Here is a tiny trained network, its code and every weight. The questions are about switching its units off for an input and a class, where a switched-off unit gives its printed mean instead of its output.

import numpy as np


def w(rows, s, z=0):
    codes = np.array(rows[::2]) - 128.0
    scale = np.full(codes.shape[1], s)
    scale[-1] = z or s
    return codes * scale


def norm(h):
    return h / np.sqrt((h * h).mean(-1, keepdims=True) + 1e-5)


def f(y):
    return y / 2 * (1 + np.tanh(0.7978845608 * (y + 0.044715 * y**3)))


def log_softmax(a):
    a = a - a.max(-1, keepdims=True)
    return a - np.log(np.exp(a).sum(-1, keepdims=True))


def net(x, mask):
    res = np.array(x, float).reshape(1, 7) / 4 @ E
    u = 0
    for l in range(2):
        y = f(norm(res) @ A[l][:, :-1].T + A[l][:, -1])
        res = res + np.where(mask[u : u + 8], y, B[l][:, -1]) @ B[l][:, :-1]
        u += 8
    return log_softmax(norm(res)[-1] @ U[:, :-1].T + U[:, -1])


A, B = {}, {}
E = w([
[185,142,138,106,155,97,152,154,170,89,77,61],'x0',
[114,99,193,168,153,171,106,84,111,178,115,97],'x1',
[125,57,109,53,86,130,168,88,197,137,151,148],'x2',
[199,108,96,124,51,84,93,95,137,124,81,70],'x3',
[199,103,191,158,117,165,123,152,113,93,139,139],'x4',
[179,153,164,119,161,140,154,93,118,170,248,141],'x5',
[176,161,107,156,102,183,146,109,118,104,186,170],'x6',
],0.011)
A[0] = w([
[2,118,82,138,119,129,112,98,102,91,125,141,84],'L0N0',
[169,106,112,46,52,98,140,85,133,158,124,68,163],'L0N1',
[58,45,159,144,118,137,106,130,144,181,129,118,57],'L0N2',
[149,89,195,157,211,189,135,45,110,217,172,172,132],'L0N3',
[158,122,97,109,71,113,104,133,121,143,121,119,28],'L0N4',
[134,39,171,68,73,227,143,103,146,190,133,108,134],'L0N5',
[130,204,138,86,175,95,152,163,140,103,233,195,2],'L0N6',
[202,98,122,127,154,124,182,87,197,103,195,205,105],'L0N7',
],0.0088,0.0062)
B[0] = w([
[66,127,109,120,184,99,63,162,70,107,160,182,187],'L0N0',
[85,108,73,150,92,117,210,99,175,126,74,104,238],'L0N1',
[61,105,236,82,152,69,76,42,35,146,63,190,163],'L0N2',
[102,128,119,230,135,169,118,77,125,199,143,85,254],'L0N3',
[182,133,12,169,109,88,168,129,110,163,120,127,134],'L0N4',
[156,31,174,83,112,159,110,88,122,67,118,197,218],'L0N5',
[182,209,156,12,150,96,124,203,126,254,147,80,189],'L0N6',
[166,55,166,78,66,143,173,158,135,77,190,213,212],'L0N7',
],0.0091,0.0072)
A[1] = w([
[73,135,36,138,159,130,68,198,91,79,136,169,60],'L1N0',
[94,115,124,134,100,135,2,120,175,151,74,172,124],'L1N1',
[166,148,67,114,46,109,126,92,102,138,119,130,35],'L1N2',
[172,169,185,183,151,120,112,202,102,58,94,94,88],'L1N3',
[206,116,146,116,121,179,152,136,142,184,191,151,80],'L1N4',
[196,177,69,143,54,56,113,78,134,133,125,132,31],'L1N5',
[103,164,89,111,131,123,118,163,108,157,177,219,74],'L1N6',
[162,171,93,80,145,171,197,135,88,148,169,127,4],'L1N7',
],0.0098,0.0046)
B[1] = w([
[98,248,101,163,129,106,121,141,121,81,126,123,229],'L1N0',
[101,113,117,93,142,49,102,163,107,123,166,198,234],'L1N1',
[161,125,67,167,110,130,78,138,100,153,121,109,178],'L1N2',
[191,130,161,109,185,210,122,150,114,86,79,102,224],'L1N3',
[118,185,128,87,114,119,174,138,163,138,171,122,253],'L1N4',
[190,67,100,183,82,102,79,173,91,158,159,90,192],'L1N5',
[125,154,93,115,144,81,127,208,120,117,143,157,212],'L1N6',
[152,126,202,82,143,138,115,178,174,161,161,106,172],'L1N7',
],0.015,0.0049)
U = w([
[118,209,191,238,203,235,135,24,88,221,202,41,52],'0',
[11,253,31,130,205,45,58,227,63,36,82,199,70],'1',
[28,7,244,115,181,129,32,43,29,160,101,216,170],'2',
[216,176,210,145,224,233,84,198,66,20,5,36,156],'3',
[190,35,177,41,37,216,235,48,211,33,188,191,39],'4',
[18,55,69,19,159,26,205,77,240,103,10,52,7],'5',
[225,41,16,206,31,50,68,147,79,74,65,52,247],'6',
[176,207,195,12,166,143,189,220,176,198,242,117,252],'7',
],0.012,0.0038)

Each question gives the input, the list of numbers given to net, and the class t.
The units are the neurons (one row each of A and B). Each row of codes is followed by its name. A weight is (code - 128) times the scale printed after its matrix; where a second scale follows, it is the last column's (A, B and U).
mask holds one flag per neuron, layer by layer. A switched-off neuron (its flag False) gives its mean, the last column of its row in B, instead of its output. The means were averaged over made-up inputs and are rounded, as every weight is.
A unit's drop is (log p(t) with every unit on - log p(t) with that unit switched off) / (log p(t) with every unit on - log p(t) with every unit switched off).
The circuit of an input: a set's keep is (log p(t) with only the set's units on - log p(t) with every unit switched off) / (log p(t) with every unit on - log p(t) with every unit switched off). Starting from the 12 units with the biggest drops (on a tie, the unit counted first), units are removed one at a time, each time the one whose removal leaves the highest keep (on an exact tie, the one counted first), for as long as the keep stays at least 0.8.
circuit, biggest first: the units of the circuit, biggest drop first
top k neurons: the k neurons with the biggest drops, biggest first
top k neurons in layer l: the k neurons of layer l with the biggest drops, biggest first
drop of u: that unit's drop, to one decimal
input [-3,3,-3,7,-5,6,8], class 6: circuit, biggest first => [L1N5]
input [4,5,3,-2,6,8,-8], class 0: top 2 neurons in layer 1 => [L1N1; L1N4]
input [-4,-6,8,-3,-7,-3,8], class 1: top 2 neurons => [L0N0; L1N6]
input [-1,-7,1,8,2,6,5], class 6: top 2 neurons => [L1N5; L1N2]
input [-8,6,2,1,-8,-7,-3], class 1: top 4 neurons => [L0N0; L1N0; L1N1; L0N3]
input [1,7,6,2,-6,1,-6], class 2: top 2 neurons in layer 0 => [L0N2; L0N5]
input [5,7,6,3,0,0,-1], class 4: top 2 neurons in layer 1 => [L1N0; L1N6]
input [6,1,1,0,8,-1,8], class 4: top 2 neurons => [L0N7; L0N6]
input [1,-5,-8,4,-6,4,8], class 7: top 2 neurons in layer 0 => [L0N6; L0N1]
input [-7,-5,-6,-2,2,2,0], class 7: top 2 neurons in layer 0 => [L0N6; L0N2]
input [3,-7,-3,1,-2,-3,7], class 6: top 2 neurons => [L1N5; L0N0]
input [0,3,0,8,-3,7,7], class 6: top 3 neurons => [L1N5; L1N2; L0N1]
input [6,-8,-6,-7,5,-3,6], class 3: top 2 neurons in layer 1 => [L1N3; L1N1]
input [2,2,-7,-1,-3,4,-1], class 0: circuit, biggest first => [L0N3]
input [3,-8,-2,-8,-2,-2,6], class 7: drop of L0N6 => 0.8
input [-4,-4,6,6,-8,3,4], class 6: drop of L0N5 => 0.0
input [3,5,-5,-2,-5,2,-3], class 0: drop of L0N3 => 0.1
